[-46.2  81.0 -23.1  -6.2  13.7  32.4  14.5  22.5 -66.2  11.6 -29.4  18.5
  16.7 -10.4 -13.0  -2.4  40.0 -38.3  -9.9 -32.2  10.7]
<78> > <277>
[-29.9  42.9  -4.1   9.2  -7.8  26.2   1.2  28.2 -43.2  -0.8   0.8  21.0
  22.0  -7.4   0.5   7.5   3.8 -34.3 -24.4 -10.0  -2.1]
<78> > <266>
[-20.7  56.5 -26.6  36.0 -17.6  20.6   2.1  34.7 -44.2   4.5 -24.4  28.1
   9.1  -0.3 -12.8  11.4  22.6 -19.5 -55.6 -13.9  10.0]
<78> > <265>
[ -0.7  55.3 -30.2 -54.6  17.8  -8.3   5.7  35.3 -33.2  25.6 -58.9  -0.5
 -21.2  18.3  -5.2  14.2 -22.5 -21.8 -23.3 -32.5  12.6]
<79> > <259>
[-32.9  65.5 -32.3  14.7  -5.3  23.1   0.9  22.9 -36.7  12.8 -33.6  14.3
   4.5 -11.6 -26.2  17.6  26.5  -0.8 -27.5  -5.8  -8.3]
<78> > <265>
[  5.4  13.2 -11.2  41.0 -20.0  -2.3  -5.0  69.6 -15.4  24.3  11.0  22.3
  20.5   4.2  26.2  22.5  -8.4 -49.7 -42.6 -37.7  26.1]
<76> > <250>
[-10.0  36.6 -24.3 -31.0  20.1 -31.3  10.4  12.0   1.6  32.4 -29.9 -18.9
 -37.8  38.2  21.3  -7.8  -8.1  -4.0  24.5 -31.7  26.8]
<79> > <259>
[-17.1 -22.0  17.8 -41.3  52.2 -22.9  -5.5 -54.3  66.7  25.9   8.0 -44.3
 -38.2  36.5   3.4 -37.4 -18.6  74.1  33.5  21.9   1.0]
<79> > <269>
[  2.8   2.2 -17.0  61.1 -22.8   3.9  -4.3  23.3 -26.6  13.2   2.8  23.8
  19.7 -17.0  30.0  22.2  -5.3 -32.9 -32.1  -8.0  20.3]
<76> > <250>
[-25.8  50.5   8.0  27.2  34.3  26.4  -2.9  -9.1 -37.7  13.7  16.7  -5.3
 -34.6  14.4  -2.5  35.1  -0.8   9.8 -11.3  28.7  23.6]
<78> > <266>
[-27.0  30.8  -0.1   5.0  17.7  23.7 -13.1  -1.1 -30.8  15.7  15.5  15.7
  -9.9   4.5   1.5  24.3 -25.8  -1.7 -42.2  16.6   9.2]
<78> > <266>
[-33.8  68.0 -26.2 -17.9  13.3   9.6   4.9   3.3 -44.4  21.2 -55.0   7.3
  -8.1 -16.6 -22.1  10.8   8.5 -18.4  17.2 -12.0   6.8]
<78> > <277>
[-29.8  28.0 -25.1  22.4  -4.1  -0.6  17.0  13.6 -21.0   6.1 -27.4  20.5
  -6.6   8.0 -26.3 -22.7  36.7 -19.0  43.6 -36.6   4.0]
<79> > <261>
[-25.7  74.3 -30.7 -30.7  -8.3   0.4  11.3  48.1 -44.3  23.3 -46.2  12.3
 -11.8  15.0   7.8 -20.1  11.9 -42.8  -7.3 -41.4  19.7]
<79> > <259>
[ -8.4  -4.3  16.5  37.7   3.8   4.8   2.2  36.4  27.9  14.6  48.1  -3.1
  -0.7   5.0  19.0  32.6  -9.6 -17.4 -35.8 -11.7   7.1]
<76> > <250>
[-26.6  64.3 -24.6 -20.1  24.2  16.9   4.0 -15.3 -29.3  22.6 -51.5  -5.1
 -24.3 -14.8 -26.3  14.3  -5.6   7.6   6.7   3.4   3.3]
<78> > <277>
[ 12.9  51.1 -13.9 -46.3   3.8  18.1  -6.8  38.0 -23.1 -16.1 -31.2  -6.9
 -21.4 -15.8 -15.8  45.1 -20.8 -16.5 -40.5   6.8   6.0]
<84> > <272>
[-46.5  84.8 -29.2 -22.1  17.1  -5.2  12.7  48.3 -59.7  30.7 -29.6  55.5
 -10.6  35.1  -8.4  -9.7   9.8 -50.6  12.9 -51.8  24.3]
<79> > <259>
[ -1.3  -4.0  11.4  46.8 -11.0   3.4  -6.2  21.7   5.3  14.0  39.8   6.6
  -0.7   0.1  19.3  30.6  -5.3 -21.8 -26.0  -9.6   8.9]
<76> > <250>
[ -4.2  20.6  -6.2  -0.5  -7.5  25.3  -5.0  43.5  12.1 -10.5  -5.0  -3.3
  15.8  -3.3 -10.4 -12.3  12.4  -4.1 -44.7  -5.7 -12.2]
<84> > <248>
[-17.1  60.0 -19.0 -51.9   2.3  -3.0  14.5  66.9 -50.8   3.4 -52.3  20.6
   6.4  25.7  -8.5 -17.4   8.0 -55.8 -29.4 -43.0   8.9]
<79> > <259>
[ -5.3 -10.1   0.5  66.4 -12.2 -15.1   0.9   3.9   3.4  16.4  34.2  -8.6
 -13.7 -11.0  27.1  35.1  -0.4 -17.6  11.3 -18.3  12.0]
<76> > <245>
[ 17.4 -18.2  28.2  -2.9  -4.4  -6.9   2.1  10.5   4.8   6.2  20.3   6.8
   3.7  -5.5  12.7  18.5 -24.0 -20.4 -26.0  -4.5  -1.6]
<76> > <245>
[ -1.1  27.5 -24.9  59.0 -15.2   6.4  13.4  31.4 -21.7 -10.5  -1.3  11.4
  15.5   9.4  -6.9   9.9  35.3 -28.1  -8.5 -33.8  18.0]
<79> > <261>
[ -7.3  40.7 -15.1 -27.3  23.3   3.9   7.4 -25.0 -14.8   5.7 -31.2 -12.1
 -13.0  10.6 -13.3  -6.0   3.4  29.7   2.2  16.4   5.4]
<78> > <277>
[-23.4  52.7 -30.7 -14.4   6.6  -8.1  12.2  37.3 -22.9  17.6 -46.1  15.8
  -6.5  20.8 -23.0  -4.1  13.7 -22.8  -9.0 -29.9  10.1]
<79> > <269>
[-33.4  71.9 -38.7   6.9   1.7  14.5  10.8  15.4 -59.8   5.0 -58.9   5.8
   4.5  -3.9 -16.7   5.8  22.4 -24.0  13.5 -25.7   7.2]
<78> > <277>
[-15.9  45.7 -29.0 -17.3 -22.3  20.3 -17.6  68.0 -37.2  -7.6 -20.3  25.5
  18.0  24.4  -6.3  -3.8   3.0 -36.2 -60.2 -11.2  12.0]
<84> > <273>
[-20.9  55.9  -7.9  -9.3  18.9  28.6   3.1  13.6 -59.1   3.8   0.9  17.1
   6.1   2.6 -15.2  14.9  -2.0 -23.2 -32.8  -8.4   3.3]
<78> > <266>
[-36.2  62.8 -17.3  14.9 -10.6  34.5  -2.0  28.6 -52.0  -6.3   3.7  16.7
   8.1 -12.9 -18.0  17.5  20.2 -34.1 -17.9 -10.5   7.0]
<78> > <266>
[-18.8   5.0   9.3  64.8  -5.1  -2.4   4.3  37.7  27.9  14.2  47.0   2.6
  -8.7  14.0  22.8  36.0   4.3 -21.5 -26.2 -15.8  18.1]
<76> > <250>
[  9.6  23.2 -14.2  16.3   4.2  14.5   1.5  16.3 -20.6   0.6   1.2  12.5
   4.3  12.7  -0.2   5.2   5.7   8.8 -32.4   9.3  10.1]
<78> > <265>
[-19.1  54.7 -22.3  -6.6   8.7  14.9  14.1  30.0 -54.8   7.2 -32.7  18.2
  -6.4 -14.6 -23.2  14.2  12.8 -36.1  -2.6 -25.3  -2.2]
<78> > <277>
[  3.5  54.6 -31.4 -11.9 -27.1  26.5  -9.7  86.3 -45.9 -13.7 -31.6  30.1
  20.4 -11.9 -30.7  26.6  -0.9 -43.6 -82.9 -14.1  -0.4]
<84> > <248>
[  1.3  26.7  -5.2  61.7 -12.8   8.3  -4.6  43.2  -8.0  12.1  28.8  14.0
   1.7  -1.7  12.9  48.5   2.9 -26.8 -40.7 -16.1  10.8]
<76> > <250>
[-39.4  58.8 -32.2   1.8   6.5  -8.1  21.4  33.9 -20.9  27.4 -58.5   7.1
  28.0  17.4 -16.9 -31.0  36.7 -33.6  14.0 -56.7   7.8]
<79> > <269>
[ -8.0 -37.0  21.1  63.7  -4.7   1.8 -13.6   7.4  30.9   4.7  67.5   6.4
 -31.2  -1.2  10.4  43.8  -4.6   2.3  -3.7   9.4   4.4]
<76> > <250>
[-19.3  54.6 -20.3 -15.2 -11.2  37.1   2.3  50.5 -40.1 -13.8 -33.3  18.7
  33.5  -4.2 -26.4 -13.6  21.2 -30.7 -52.6 -16.5   5.4]
<84> > <248>
[  6.3  14.7  -6.6 -49.3 -16.4  31.4 -20.2  34.7   4.2 -16.9 -25.9   2.1
  23.7 -14.1 -16.1  -0.9  -9.4  -5.9 -52.2  12.6 -16.2]
<84> > <248>
[-24.6  43.1 -23.6 -11.6  11.2 -23.2  21.7  47.4 -10.9  15.5 -31.0   5.4
 -16.5  36.6 -21.0  -2.7  17.3 -26.1   1.9 -48.1  10.5]
<79> > <269>
[-22.4  68.9 -26.4  10.0  -0.5  16.4  11.9  31.7 -44.4  19.5 -19.8   3.4
   0.3   3.4  18.2  14.0  12.3 -34.3 -15.8  -6.6  20.5]
<78> > <265>
[ 20.4   3.6   6.3 -47.8   0.4  15.0  -6.4   8.5  14.7 -18.2  -4.6 -23.2
 -20.4   3.8 -25.6  18.6 -13.7  12.0 -24.8  20.3  -3.1]
<84> > <273>
[ -4.3  39.8 -34.9 -33.1 -30.6  16.7 -18.2  48.2 -52.2   1.2 -40.0  29.3
  -8.5  -4.5 -20.4  10.7 -15.9 -23.7 -33.4  18.9   3.7]
<84> > <272>
[-42.6  61.8 -30.8  28.4  20.6  50.3  15.0  -9.1 -21.4  13.0 -20.0  -1.4
 -28.9   0.1 -32.5   9.4  32.2  21.9  15.7  -8.0  11.2]
<78> > <277>
[-15.0  66.3 -30.4  23.7 -19.8  33.2  -7.0  31.9 -68.3   4.2 -16.2  20.5
   2.7 -14.4   9.5  34.0   6.7 -33.9  -9.8  -5.3  14.2]
<78> > <266>

[ 25.1 -48.5  12.6  11.0   8.0 -14.9   2.3  23.3  15.2 -32.3  26.2  32.2
 -27.7  19.7 -42.3 -27.0 -18.6   5.9  24.7 -66.1  42.5]
B > W
[-10.5 -15.5  30.9  -5.9  10.4 -60.5   9.7   8.8  33.3  -7.6  -7.7 -21.7
 -20.0  11.4  -8.0  -2.3  -4.1  13.4 -27.8 -33.1  86.0]
J > F
[ -2.3 -35.4 -10.0  14.2   8.8  21.8  13.4  14.1   5.9 -53.2  23.9   3.6
 -11.0   2.6 -36.1 -36.3  -3.8   6.6  24.7 -38.3 -42.7]
B > E
[ 17.8 -17.5 -10.5  12.5  -7.2   3.5   3.1   4.8   7.1 -33.1  10.5  -7.6
 -23.2  -2.5 -17.0 -21.5 -12.1 -16.9  13.7 -43.1  25.8]
G > U
[ 26.1 -23.5  11.5  11.9  -2.3 -18.2  -3.0  13.7  35.5 -38.1 -10.0 -17.1
 -65.2  -0.7 -25.7 -21.5 -26.7  -6.3  11.8 -73.1  66.3]
G > S
[ 31.9 -16.8  15.3  12.2  -4.1 -15.4  -9.3  11.3  23.1 -27.9  21.0   6.6
 -34.7  -5.0 -29.6 -16.2  -2.8 -20.4   4.5 -69.0  43.9]
G > S
[ 14.9 -31.2  -7.9  11.1 -10.1  -5.6   4.8   3.2  11.4 -44.5  31.7  47.5
  -0.3  -6.1 -17.5 -15.1  31.2  10.8   6.1 -64.9  61.1]
R > M
[ 11.8 -52.0   0.7  18.8   7.9 -14.5  12.3   7.8  15.7 -70.5  31.1  44.1
 -23.2  -1.8 -40.7 -29.7  21.6 -10.5  -1.3 -85.6  47.9]
R > D
[-20.8 -22.5  25.1   2.4  12.0 -33.7  14.8  -1.2  38.1 -44.1   2.0 -21.9
 -25.8   4.3 -18.4 -10.1 -24.8  -6.3 -37.0 -42.4  25.4]
J > C
[ 31.8 -14.3  14.1  28.5 -14.6  30.5  -8.3   7.2  27.7 -44.7  27.8   2.2
 -43.9  -9.5 -22.5 -15.4   5.4 -49.0   7.9 -54.7 -31.2]
G > S
[  1.3 -45.9 -21.1  13.0   0.4 -20.7   9.2   6.2   9.5 -65.5  32.2  51.2
  19.5   3.6 -22.7 -33.2  26.1  25.8   3.8 -69.0  89.5]
R > M
[ 10.8 -34.7 -14.1   5.2  -4.7 -28.3   6.4   5.1   2.0 -48.3  28.1  35.7
  10.2   0.9 -21.2 -18.3  30.5   2.6  -2.9 -56.3  84.1]
R > D
[ 14.4 -45.6 -23.9  19.6 -13.6   1.8  11.5   5.0 -14.4 -80.4  54.9  47.8
  16.1 -11.3 -42.4 -31.7  31.3 -23.7  13.3 -65.9  33.6]
R > M
[ 21.7 -28.0   1.5  10.7  -6.5  -9.9  -2.2   7.8   6.4 -42.0  23.1  11.7
 -23.7   1.5 -38.3 -19.7   2.5 -21.3   9.0 -57.1  30.3]
G > U
[ 27.1 -39.5  15.4  18.0  -8.3 -17.5  11.3   5.6  25.2 -64.4  34.6  19.5
 -38.4  -4.0 -47.5 -20.2  22.2 -37.6 -11.4 -87.9  27.6]
G > S
[-15.8 -11.5  37.0  -6.4  15.4 -37.5  14.7   6.0  28.1 -37.3   6.5 -28.3
 -27.2   2.2 -27.3  -7.9   1.7 -29.8 -38.2 -34.8 -19.6]
J > K
[ 47.0 -31.7  19.0  19.9  -8.4 -12.5  -6.1  15.0  15.0 -21.7  16.2   5.0
 -52.3  -5.9 -35.8 -14.2  -3.0 -31.6   4.0 -78.0  55.9]
G > S
[ 40.7 -34.7   6.3  16.4  -6.0   2.9  -5.7   9.1  23.1 -54.2  23.0  -0.5
 -57.7  -6.3 -43.8 -29.9 -11.3 -23.1  21.2 -72.3   7.8]
G > N
[  5.5 -47.3  -9.3   9.0   5.8  -9.8  13.4   3.6  25.3 -76.1  21.5  36.1
  -8.8   2.1 -36.3 -34.6  24.8  34.4   0.7 -71.4  56.4]
R > M
[  1.1 -48.0 -10.8  -7.4  19.1 -35.5  14.1   7.0  -7.9 -31.6   6.2  47.6
   0.3  -1.6 -56.6 -25.5  19.5  31.0 -18.7 -84.6  57.2]
B > H
[ 40.3 -23.8  23.2  14.1  -7.5 -19.7 -13.6  16.3  18.5 -20.1  16.9   4.0
 -45.4  -7.3 -29.8  -6.0 -11.5 -30.9   4.1 -82.8  69.8]
G > S
[ 10.0 -38.2 -11.0   8.6  -4.5  -5.0   1.1  10.1  13.9 -62.5  35.2  12.3
  -5.0  -0.4 -16.7 -33.1   2.7  -5.1  15.7 -48.8  50.6]
R > M
[ 22.5 -36.0 -33.1   7.7  -4.7 -10.3  -1.3  12.9 -24.3 -24.7  26.0  21.3
  14.5  -5.7 -24.9 -23.8   0.0  14.7  21.0 -49.4  97.7]
R > P
[ 39.6 -39.6   5.1   9.1  -6.2  -7.2   2.5   7.7  14.3 -38.8  22.2  25.4
 -23.9  -0.5 -30.7 -18.1   0.7  -3.1   6.3 -76.7  77.0]
G > U
[  9.4 -31.2   8.6  11.0  12.3  15.0   9.6  15.0  15.8 -44.8  21.2  17.0
 -26.4  -1.3 -39.1 -23.0 -14.9  -7.2  21.9 -39.7 -32.5]
B > W
[-15.1 -31.1  32.7  -1.1   5.2 -34.6  20.7   2.9  33.6 -63.7  22.6   9.3
 -12.6   4.1 -25.4 -18.7  24.4  -3.2 -36.0 -54.0  19.6]
J > F
[ 35.2 -33.3   7.2   2.0  -2.3 -10.1  -6.0  21.2   9.8 -32.4  20.0  -2.9
 -41.7   1.0 -28.1 -16.5 -28.6 -31.1  22.6 -45.1  40.8]
G > S
[ 28.4 -24.9   9.5  19.3   1.0  11.7  -1.0   6.5  18.1 -47.6  32.4  16.7
 -34.7 -12.6 -31.3 -18.8   2.8 -24.7  15.4 -64.8 -10.9]
G > N
[ 38.2 -20.6   5.3   8.9 -13.0 -16.3 -14.6  16.3  10.9 -21.6  17.0  10.3
 -40.8  -0.5 -30.7 -15.9 -11.2 -26.9 -97.0 -80.1  69.5]
G > U
[ 34.7 -15.5  12.3   8.8  -4.8  -0.7 -11.0  11.3  26.0 -16.6   7.9  -9.0
 -46.7  -5.2 -11.0 -10.1 -25.5  -7.2  13.5 -54.4  67.3]
G > S
[ 40.5 -39.2  -0.9  18.9  -7.2   8.7  -8.2  13.1  -3.9 -52.8  47.9  36.1
 -29.6   0.1 -57.4 -30.1  -2.9 -34.9  22.8 -75.3  17.9]
G > U
[ 13.4 -45.0  -7.2  19.7   4.2  -4.4  13.3   8.2  34.5 -73.5  25.5  37.3
 -22.5   2.1 -28.8 -28.8  19.2  25.8   9.2 -81.4  59.2]
R > M
